Below are the code and all the weights of a small trained network. Each question names an input and a class and asks about switching units off, where a switched-off unit gives its printed mean instead of its output.

import numpy as np


def w(rows, s, z=0):
    codes = np.array(rows[::2]) - 128.0
    scale = np.full(codes.shape[1], s)
    scale[-1] = z or s
    return codes * scale


def norm(h):
    return h / np.sqrt((h * h).mean(-1, keepdims=True) + 1e-5)


def f(y):
    return y / 2 * (1 + np.tanh(0.7978845608 * (y + 0.044715 * y**3)))


def log_softmax(a):
    a = a - a.max(-1, keepdims=True)
    return a - np.log(np.exp(a).sum(-1, keepdims=True))


def net(x, mask):
    res = np.array(x, float).reshape(1, 5) / 4 @ E
    u = 0
    for l in range(2):
        y = f(norm(res) @ A[l][:, :-1].T + A[l][:, -1])
        res = res + np.where(mask[u : u + 3], y, B[l][:, -1]) @ B[l][:, :-1]
        u += 3
    return log_softmax(norm(res)[-1] @ U[:, :-1].T + U[:, -1])


A, B = {}, {}
E = w([
[137,164,137,81,245,130,83,188,67,112,71],'x0',
[84,96,86,153,204,185,141,44,135,40,145],'x1',
[212,96,111,125,129,186,151,163,194,120,86],'x2',
[157,119,121,116,183,172,194,96,84,229,153],'x3',
[131,128,102,47,113,151,87,155,129,124,226],'x4',
],0.0013)
A[0] = w([
[241,75,108,152,140,186,132,168,185,104,93,48],'0.n1',
[123,162,147,244,118,126,186,107,97,127,3,6],'0.n2',
[58,183,154,173,126,86,77,89,46,148,171,16],'0.n3',
],0.0033,0.0021)
B[0] = w([
[145,42,119,99,134,48,157,120,112,111,99,254],'0.n1',
[128,161,84,68,98,173,117,186,111,104,232,216],'0.n2',
[254,3,112,77,127,94,224,160,184,82,52,152],'0.n3',
],0.0047,0.00099)
A[1] = w([
[180,46,37,12,64,181,122,160,94,106,151,3],'1.n1',
[186,126,124,113,184,222,222,110,126,251,125,39],'1.n2',
[106,154,113,153,78,109,55,189,228,25,60,40],'1.n3',
],0.0024,0.0034)
B[1] = w([
[90,182,161,3,183,70,212,114,124,33,230,2],'1.n1',
[56,182,233,134,124,54,105,47,133,48,152,254],'1.n2',
[78,190,226,122,201,99,177,13,76,170,177,210],'1.n3',
],0.0059,0.00028)
U = w([
[197,28,133,74,149,11,228,133,154,72,61,49],'0',
[61,215,254,161,150,70,118,35,97,132,143,42],'1',
[155,111,69,185,118,163,75,143,134,162,78,251],'2',
[130,114,91,175,112,179,97,165,124,159,68,253],'3',
[109,211,78,65,113,175,136,194,108,83,240,3],'4',
],0.0067,0.0028)

Each question gives the input, the list of numbers given to net, and the class t.
The units are the neurons (one row each of A and B). Each row of codes is followed by its name. A weight is (code - 128) times the scale printed after its matrix; where a second scale follows, it is the last column's (A, B and U).
mask holds one flag per neuron, layer by layer. A switched-off neuron (its flag False) gives its mean, the last column of its row in B, instead of its output. The means were averaged over made-up inputs and are rounded, as every weight is.
A unit's drop is (log p(t) with every unit on - log p(t) with that unit switched off) / (log p(t) with every unit on - log p(t) with every unit switched off).
The circuit of an input: a set's keep is (log p(t) with only the set's units on - log p(t) with every unit switched off) / (log p(t) with every unit on - log p(t) with every unit switched off). Starting from all 6 units, units are removed one at a time, each time the one whose removal leaves the highest keep (on an exact tie, the one counted first), for as long as the keep stays at least 0.8.
circuit, biggest first: the units of the circuit, biggest drop first
unit that matters most: the unit with the biggest drop
top k neurons: the k neurons with the biggest drops, biggest first
k most important neurons of layer l: the k neurons of layer l with the biggest drops, biggest first
drop of u: that unit's drop, to one decimal
input [-1,5,-3,1,-1], class 2: top 2 neurons	0.n1; 1.n1
input [5,-4,-1,6,-1], class 1: unit that matters most	1.n2
input [-1,-2,-6,6,-3], class 0: top 2 neurons	0.n3; 1.n3
input [-7,1,4,-7,-5], class 1: top 2 neurons	1.n3; 0.n3
input [7,-3,-3,3,4], class 3: circuit, biggest first	0.n2; 1.n3; 1.n1
input [-8,8,-4,-3,2], class 2: 2 most important neurons of layer 1	1.n2; 1.n1
input [1,-3,7,5,4], class 0: 2 most important neurons of layer 0	0.n1; 0.n2
input [-5,-2,7,-3,-8], class 4: 2 most important neurons of layer 0	0.n2; 0.n3
input [-4,-3,4,8,5], class 1: top 3 neurons	1.n2; 0.n2; 0.n3
input [5,0,-1,-6,5], class 1: top 2 neurons	1.n3; 0.n2
input [3,2,-6,-1,5], class 0: top 2 neurons	0.n3; 0.n2
input [1,2,8,8,5], class 0: top 3 neurons	0.n1; 1.n3; 0.n2
input [1,-6,-2,0,5], class 2: top 2 neurons	0.n2; 0.n1
input [-7,2,-5,2,-6], class 3: circuit, biggest first	1.n3
input [-4,7,-7,1,-8], class 4: top 2 neurons	0.n2; 0.n1
input [-2,4,-8,6,6], class 0: top 3 neurons	0.n3; 0.n2; 1.n3
input [-3,1,1,5,4], class 1: top 2 neurons	1.n2; 0.n2
input [-7,1,-7,5,2], class 0: drop of 1.n3	0.1
input [3,-3,4,5,-8], class 4: drop of 0.n2	1.2
input [1,-6,0,8,-7], class 1: drop of 1.n2	2.3
input [4,-6,-7,-2,-2], class 0: circuit, biggest first	0.n3
